Here is a tiny trained network, its code and every weight. The questions are about switching its units off for an input and a target symbol, where a switched-off unit gives its printed mean instead of its output.

import numpy as np


def w(rows, s, z=0):
    codes = np.array(rows[::2]) - 128.0
    scale = np.full(codes.shape[1], s)
    scale[-1] = z or s
    return codes * scale


def f(y):
    return y / 2 * (1 + np.tanh(0.7978845608 * (y + 0.044715 * y**3)))


def softmax(a):
    e = np.exp(a - a.max(-1, keepdims=True))
    return e / e.sum(-1, keepdims=True)


def log_softmax(a):
    a = a - a.max(-1, keepdims=True)
    return a - np.log(np.exp(a).sum(-1, keepdims=True))


def net(x, mask):
    ids = ['ΣΦαβγδημξτψω'.index(c) for c in x.split()]
    T = len(ids)
    res = E[ids] + P[:T]
    u = 0
    for l in range(2):
        q, k, v = (res @ M[l].T for M in (Q, K, V))
        z = softmax(np.where(np.tri(T) > 0, q @ k.T / 4**0.5, -1e9)) @ v
        res = res + np.where(mask[u], z, O[l][:, -1]) @ O[l][:, :-1]
        u += 1
        y = f(res @ A[l][:, :-1].T + A[l][:, -1])
        res = res + np.where(mask[u : u + 12], y, B[l][:, -1]) @ B[l][:, :-1]
        u += 12
    return log_softmax(res[-1] @ U[:, :-1].T + U[:, -1])


Q, K, V, O, A, B = {}, {}, {}, {}, {}, {}
E = w([
[75,140,130],'Σ',
[96,101,141],'Φ',
[113,194,90],'α',
[127,166,112],'β',
[114,124,124],'γ',
[158,55,155],'δ',
[177,8,185],'η',
[77,95,160],'μ',
[232,85,150],'ξ',
[83,48,173],'τ',
[63,251,89],'ψ',
[62,171,113],'ω',
],0.017)
P = w([
[162,167,12],'0',
[124,93,223],'1',
[112,66,61],'2',
[170,143,201],'3',
[76,63,99],'4',
[170,160,199],'5',
[119,102,64],'6',
[150,158,209],'7',
[122,129,52],'8',
[103,114,246],'9',
[139,123,56],'10',
[154,183,203],'11',
],0.011)
Q[0] = w([
[173,138,88],'0.h0',
[77,75,73],'0.h0',
[234,203,82],'0.h0',
[225,162,253],'0.h0',
],0.0062)
K[0] = w([
[23,174,131],'0.h0',
[116,173,1],'0.h0',
[238,176,49],'0.h0',
[248,103,113],'0.h0',
],0.0069)
V[0] = w([
[123,229,129],'0.h0',
[146,168,117],'0.h0',
[231,139,223],'0.h0',
[254,123,198],'0.h0',
],0.0082)
O[0] = w([
[140,171,176,61],'0.h0',
[162,14,76,116],'0.h0',
[75,254,66,232],'0.h0',
[179,190,156,255],'0.h0',
],0.0048,0.0071)
A[0] = w([
[75,179,237,86],'0.n0',
[86,145,150,192],'0.n1',
[154,159,228,219],'0.n2',
[48,110,157,246],'0.n3',
[101,133,9,124],'0.n4',
[105,185,192,71],'0.n5',
[184,162,58,190],'0.n6',
[158,35,199,150],'0.n7',
[157,157,173,60],'0.n8',
[134,47,1,251],'0.n9',
[142,93,96,88],'0.n10',
[230,91,156,97],'0.n11',
],0.0099,0.0029)
B[0] = w([
[129,149,174,196],'0.n0',
[187,207,74,151],'0.n1',
[84,185,211,253],'0.n2',
[214,181,37,179],'0.n3',
[87,117,76,163],'0.n4',
[161,37,93,173],'0.n5',
[146,115,172,223],'0.n6',
[123,165,82,195],'0.n7',
[100,79,178,165],'0.n8',
[91,147,36,243],'0.n9',
[3,64,43,132],'0.n10',
[58,174,86,242],'0.n11',
],0.0051,0.0057)
Q[1] = w([
[178,47,195],'1.h0',
[111,41,166],'1.h0',
[249,209,129],'1.h0',
[238,2,57],'1.h0',
],0.0057)
K[1] = w([
[114,106,110],'1.h0',
[213,197,75],'1.h0',
[49,115,202],'1.h0',
[225,1,197],'1.h0',
],0.0072)
V[1] = w([
[112,246,59],'1.h0',
[50,137,76],'1.h0',
[132,58,10],'1.h0',
[84,166,164],'1.h0',
],0.011)
O[1] = w([
[173,186,110,254],'1.h0',
[254,52,172,151],'1.h0',
[32,132,66,129],'1.h0',
[117,63,45,136],'1.h0',
],0.01,0.0084)
A[1] = w([
[198,220,234,255],'1.n0',
[180,132,109,216],'1.n1',
[94,209,99,120],'1.n2',
[123,84,118,131],'1.n3',
[172,162,128,223],'1.n4',
[51,2,110,87],'1.n5',
[194,175,77,227],'1.n6',
[102,98,5,211],'1.n7',
[89,220,161,89],'1.n8',
[92,158,83,104],'1.n9',
[66,182,104,77],'1.n10',
[86,156,80,144],'1.n11',
],0.012,0.006)
B[1] = w([
[126,171,30,253],'1.n0',
[64,106,95,170],'1.n1',
[185,81,118,155],'1.n2',
[248,207,181,128],'1.n3',
[63,74,191,185],'1.n4',
[107,107,69,139],'1.n5',
[81,53,135,208],'1.n6',
[187,148,255,191],'1.n7',
[176,116,251,160],'1.n8',
[132,116,92,143],'1.n9',
[234,118,81,134],'1.n10',
[150,129,164,149],'1.n11',
],0.0067,0.025)
U = w([
[216,96,168,179],'Σ',
[96,85,216,225],'Φ',
[89,62,138,190],'α',
[100,50,56,176],'β',
[161,124,105,1],'γ',
[139,136,136,28],'δ',
[133,148,130,91],'η',
[116,142,137,103],'μ',
[186,250,141,100],'ξ',
[106,165,156,154],'τ',
[165,126,17,114],'ψ',
[150,138,83,113],'ω',
],0.012,0.0049)

Each question gives the input, a string of symbols that net reads in full, and the target symbol t.
The units are the heads (4 rows each of Q, K, V and O) and the neurons (one row each of A and B). Each row of codes is followed by its name. A weight is (code - 128) times the scale printed after its matrix; where a second scale follows, it is the last column's (O, A, B and U).
mask holds one flag per unit, layer by layer, with each layer's heads first. A switched-off unit (its flag False) gives its mean, the last column of its rows in O or B, instead of its output. The means were averaged over made-up inputs and are rounded, as every weight is.
A unit's drop is (log p(t) with every unit on - log p(t) with that unit switched off) / (log p(t) with every unit on - log p(t) with every unit switched off).
The circuit of an input: a set's keep is (log p(t) with only the set's units on - log p(t) with every unit switched off) / (log p(t) with every unit on - log p(t) with every unit switched off). Starting from the 12 units with the biggest drops (on a tie, the unit counted first), units are removed one at a time, each time the one whose removal leaves the highest keep (on an exact tie, the one counted first), for as long as the keep stays at least 0.8.
circuit, biggest first: the units of the circuit, biggest drop first
most important unit: the unit with the biggest drop
k most important neurons: the k neurons with the biggest drops, biggest first
top k neurons in layer l: the k neurons of layer l with the biggest drops, biggest first
input δ ξ ξ ξ ξ ξ ψ β η ψ β τ, target ψ: most important unit -> 1.n0
input β ξ η δ, target ξ: circuit, biggest first -> (1.n6, 0.h0, 1.h0)
input ξ ψ ξ ξ, target ψ: circuit, biggest first -> (1.n0, 1.n7)
input ξ β β ξ η β ξ β Σ β ω, target Σ: 2 most important neurons -> (1.n0, 1.n7)
input τ β η, target Σ: top 2 neurons in layer 0 -> (0.n9, 0.n7)
input η Φ δ, target Σ: circuit, biggest first -> (1.n7, 1.n0, 1.n4, 0.n2)
input δ β ξ γ ξ δ, target ξ: circuit, biggest first -> (1.n6, 0.n2, 0.n9, 1.n0)
input ξ β ξ δ α ξ τ η ξ ξ ξ, target β: circuit, biggest first -> (1.n7, 1.n6, 1.n1)
input η ξ γ τ ξ ξ β, target Σ: 2 most important neurons -> (1.n0, 1.n7)
input η ξ η ξ ξ ξ ξ ψ ξ η, target ψ: circuit, biggest first -> (1.n0, 1.h0, 1.n7, 0.h0)
input ξ τ ξ β β β δ, target Σ: circuit, biggest first -> (1.n0, 1.n4)
input β ξ ξ ψ δ ξ, target ψ: 4 most important neurons -> (1.n0, 1.n7, 1.n6, 1.n1)
input τ ξ ψ, target Σ: 2 most important neurons -> (1.n7, 1.n0)
input δ ξ τ Φ η, target Σ: 3 most important neurons -> (1.n7, 1.n0, 1.n3)
input β ξ ξ ξ, target ξ: circuit, biggest first -> (0.h0)
input ξ β ψ ξ Φ, target Σ: 2 most important neurons -> (1.n7, 1.n0)
input δ η η β ξ ξ Φ, target Σ: 2 most important neurons -> (1.n0, 1.n7)
input γ ψ β, target Σ: top 2 neurons in layer 1 -> (1.n7, 1.n0)
input η ξ ξ β δ ξ ξ ξ β β δ, target Φ: 2 most important neurons -> (1.n0, 1.n7)
input β Φ η β γ, target Σ: 3 most important neurons -> (1.n7, 1.n0, 1.n4)
input ξ ξ η ξ ξ τ η ξ ξ η, target ξ: most important unit -> 1.n6
input τ η Σ, target Σ: top 2 neurons in layer 1 -> (1.n7, 1.n0)
input ξ ξ ξ ξ, target ξ: 4 most important neurons -> (1.n0, 0.n2, 1.n8, 0.n9)
